Here is a tiny trained network, its code and every weight. The questions are about switching its units off for an input and a class, where a switched-off unit gives its printed mean instead of its output.

import numpy as np


def w(rows, s, z=0):
    codes = np.array(rows[::2]) - 128.0
    scale = np.full(codes.shape[1], s)
    scale[-1] = z or s
    return codes * scale


def norm(h):
    return h / np.sqrt((h * h).mean(-1, keepdims=True) + 1e-5)


def f(y):
    return np.maximum(y, 0)


def log_softmax(a):
    a = a - a.max(-1, keepdims=True)
    return a - np.log(np.exp(a).sum(-1, keepdims=True))


def net(x, mask):
    res = np.array(x, float).reshape(1, 6) / 4 @ E
    u = 0
    for l in range(4):
        y = f(norm(res) @ A[l][:, :-1].T + A[l][:, -1])
        res = res + np.where(mask[u : u + 9], y, B[l][:, -1]) @ B[l][:, :-1]
        u += 9
    return log_softmax(norm(res)[-1] @ U[:, :-1].T + U[:, -1])


A, B = {}, {}
E = w([
[97,108,229],'x0',
[190,181,148],'x1',
[127,129,128],'x2',
[44,254,89],'x3',
[127,127,129],'x4',
[124,127,127],'x5',
],0.0067)
A[0] = w([
[175,204,79,70],'L0N1',
[123,161,67,109],'L0N2',
[1,36,120,5],'L0N3',
[122,213,99,236],'L0N4',
[127,147,40,134],'L0N5',
[140,59,109,22],'L0N6',
[152,150,254,217],'L0N7',
[73,183,137,148],'L0N8',
[107,210,118,72],'L0N9',
],0.0083,0.0027)
B[0] = w([
[43,51,123,194],'L0N1',
[189,110,216,188],'L0N2',
[49,71,17,201],'L0N3',
[209,4,118,254],'L0N4',
[231,102,68,208],'L0N5',
[132,122,110,164],'L0N6',
[215,128,48,236],'L0N7',
[217,73,130,214],'L0N8',
[193,155,130,200],'L0N9',
],0.0038,0.0045)
A[1] = w([
[87,184,79,252],'L1N1',
[90,159,104,198],'L1N2',
[91,100,124,237],'L1N3',
[105,111,202,100],'L1N4',
[118,183,120,173],'L1N5',
[47,113,255,87],'L1N6',
[130,122,175,230],'L1N7',
[82,182,128,59],'L1N8',
[129,182,115,248],'L1N9',
],0.014,0.0016)
B[1] = w([
[179,95,163,253],'L1N1',
[114,2,110,195],'L1N2',
[146,167,119,235],'L1N3',
[176,185,138,182],'L1N4',
[147,57,151,179],'L1N5',
[175,210,111,211],'L1N6',
[147,178,88,190],'L1N7',
[107,76,210,157],'L1N8',
[153,84,179,210],'L1N9',
],0.0091,0.003)
A[2] = w([
[10,82,109,108],'L2N1',
[188,62,122,175],'L2N2',
[83,150,87,254],'L2N3',
[113,101,111,107],'L2N4',
[116,163,158,76],'L2N5',
[88,156,128,119],'L2N6',
[161,145,145,139],'L2N7',
[119,169,173,191],'L2N8',
[177,87,145,145],'L2N9',
],0.014,0.0022)
B[2] = w([
[109,133,71,146],'L2N1',
[90,166,155,248],'L2N2',
[129,158,143,137],'L2N3',
[136,126,118,145],'L2N4',
[127,145,156,131],'L2N5',
[175,142,123,129],'L2N6',
[82,159,88,157],'L2N7',
[255,135,111,138],'L2N8',
[73,101,157,207],'L2N9',
],0.0092,0.013)
A[3] = w([
[116,82,120,148],'L3N1',
[114,115,90,138],'L3N2',
[120,95,121,182],'L3N3',
[126,66,197,57],'L3N4',
[74,164,93,133],'L3N5',
[179,175,141,132],'L3N6',
[28,158,130,150],'L3N7',
[175,144,244,253],'L3N8',
[166,130,56,164],'L3N9',
],0.011,0.0021)
B[3] = w([
[141,161,120,179],'L3N1',
[156,136,162,162],'L3N2',
[162,254,142,172],'L3N3',
[149,118,195,199],'L3N4',
[42,150,164,171],'L3N5',
[74,164,31,174],'L3N6',
[109,185,138,211],'L3N7',
[81,93,84,254],'L3N8',
[167,153,165,178],'L3N9',
],0.0068,0.0066)
U = w([
[123,1,217,174],'0',
[234,162,48,191],'1',
[42,122,36,126],'2',
[64,128,130,136],'3',
[59,127,126,121],'4',
[63,127,130,120],'5',
[174,37,76,2],'6',
],0.0097,0.0084)

Each question gives the input, the list of numbers given to net, and the class t.
The units are the neurons (one row each of A and B). Each row of codes is followed by its name. A weight is (code - 128) times the scale printed after its matrix; where a second scale follows, it is the last column's (A, B and U).
mask holds one flag per neuron, layer by layer. A switched-off neuron (its flag False) gives its mean, the last column of its row in B, instead of its output. The means were averaged over made-up inputs and are rounded, as every weight is.
A unit's drop is (log p(t) with every unit on - log p(t) with that unit switched off) / (log p(t) with every unit on - log p(t) with every unit switched off).
The circuit of an input: a set's keep is (log p(t) with only the set's units on - log p(t) with every unit switched off) / (log p(t) with every unit on - log p(t) with every unit switched off). Starting from the 12 units with the biggest drops (on a tie, the unit counted first), units are removed one at a time, each time the one whose removal leaves the highest keep (on an exact tie, the one counted first), for as long as the keep stays at least 0.8.
circuit, biggest first: the units of the circuit, biggest drop first
k most important neurons: the k neurons with the biggest drops, biggest first
k most important neurons of layer l: the k neurons of layer l with the biggest drops, biggest first
input [4,-7,-5,1,3,6], class 2: circuit, biggest first => (L0N3, L2N1)
input [-1,4,6,-5,-2,-5], class 3: 2 most important neurons => (L0N4, L2N2)
input [4,5,-2,4,-2,-4], class 2: 3 most important neurons => (L1N2, L0N4, L0N3)
input [8,-8,4,2,-7,7], class 1: circuit, biggest first => (L1N6, L2N8)
input [8,-4,-4,7,0,4], class 1: 3 most important neurons of layer 1 => (L1N6, L1N4, L1N3)
input [-5,5,4,-7,3,5], class 0: 4 most important neurons => (L1N6, L2N9, L3N4, L1N3)
input [1,4,-2,5,-3,3], class 0: 2 most important neurons of layer 2 => (L2N9, L2N1)
input [7,5,-6,4,-5,3], class 1: 2 most important neurons of layer 0 => (L0N3, L0N5)
input [7,-7,0,8,-5,7], class 0: 2 most important neurons of layer 2 => (L2N2, L2N8)
input [7,-3,-7,8,2,-2], class 0: 2 most important neurons => (L1N8, L1N2)
input [6,5,-3,-1,-3,-6], class 1: circuit, biggest first => (L1N7, L2N8, L1N4)
input [2,8,8,3,-1,0], class 2: 3 most important neurons => (L1N2, L3N8, L0N3)
input [-5,6,-3,7,-5,-4], class 0: 4 most important neurons => (L1N9, L1N5, L0N1, L0N7)
input [0,-7,-7,-6,2,6], class 2: 4 most important neurons of layer 0 => (L0N3, L0N4, L0N2, L0N8)
input [-3,5,7,-5,3,1], class 3: 3 most important neurons => (L0N4, L2N2, L1N1)
input [-5,7,4,5,-4,3], class 2: 4 most important neurons => (L0N4, L1N9, L0N5, L0N7)
input [5,-3,5,-5,-4,-7], class 5: 2 most important neurons => (L0N7, L0N4)
input [-7,-5,-4,5,-1,2], class 1: 3 most important neurons => (L0N5, L0N4, L2N7)
input [-1,7,3,0,-7,-7], class 2: most important neuron of layer 2 => (L2N1)
input [-5,3,-7,0,-5,6], class 3: 3 most important neurons => (L0N7, L2N2, L2N8)
input [-6,5,7,-8,-7,-5], class 0: 2 most important neurons => (L1N6, L2N9)
input [6,-6,6,7,0,-7], class 0: 3 most important neurons => (L1N2, L1N1, L1N8)
input [-4,2,-2,6,-6,3], class 0: 2 most important neurons => (L1N9, L1N1)
input [8,-4,-6,5,1,3], class 1: 2 most important neurons => (L1N6, L2N8)
input [-3,7,4,-6,3,3], class 2: 2 most important neurons of layer 3 => (L3N8, L3N6)
input [6,2,5,0,5,-6], class 1: 2 most important neurons of layer 0 => (L0N4, L0N5)
input [-7,-6,-4,-1,6,6], class 1: 2 most important neurons of layer 3 => (L3N8, L3N9)
input [-8,-4,8,7,-5,3], class 1: 3 most important neurons of layer 0 => (L0N5, L0N4, L0N8)
input [-4,6,-4,-6,-8,3], class 4: 2 most important neurons of layer 0 => (L0N4, L0N3)
input [6,3,-5,6,-5,3], class 0: 2 most important neurons of layer 1 => (L1N5, L1N9)
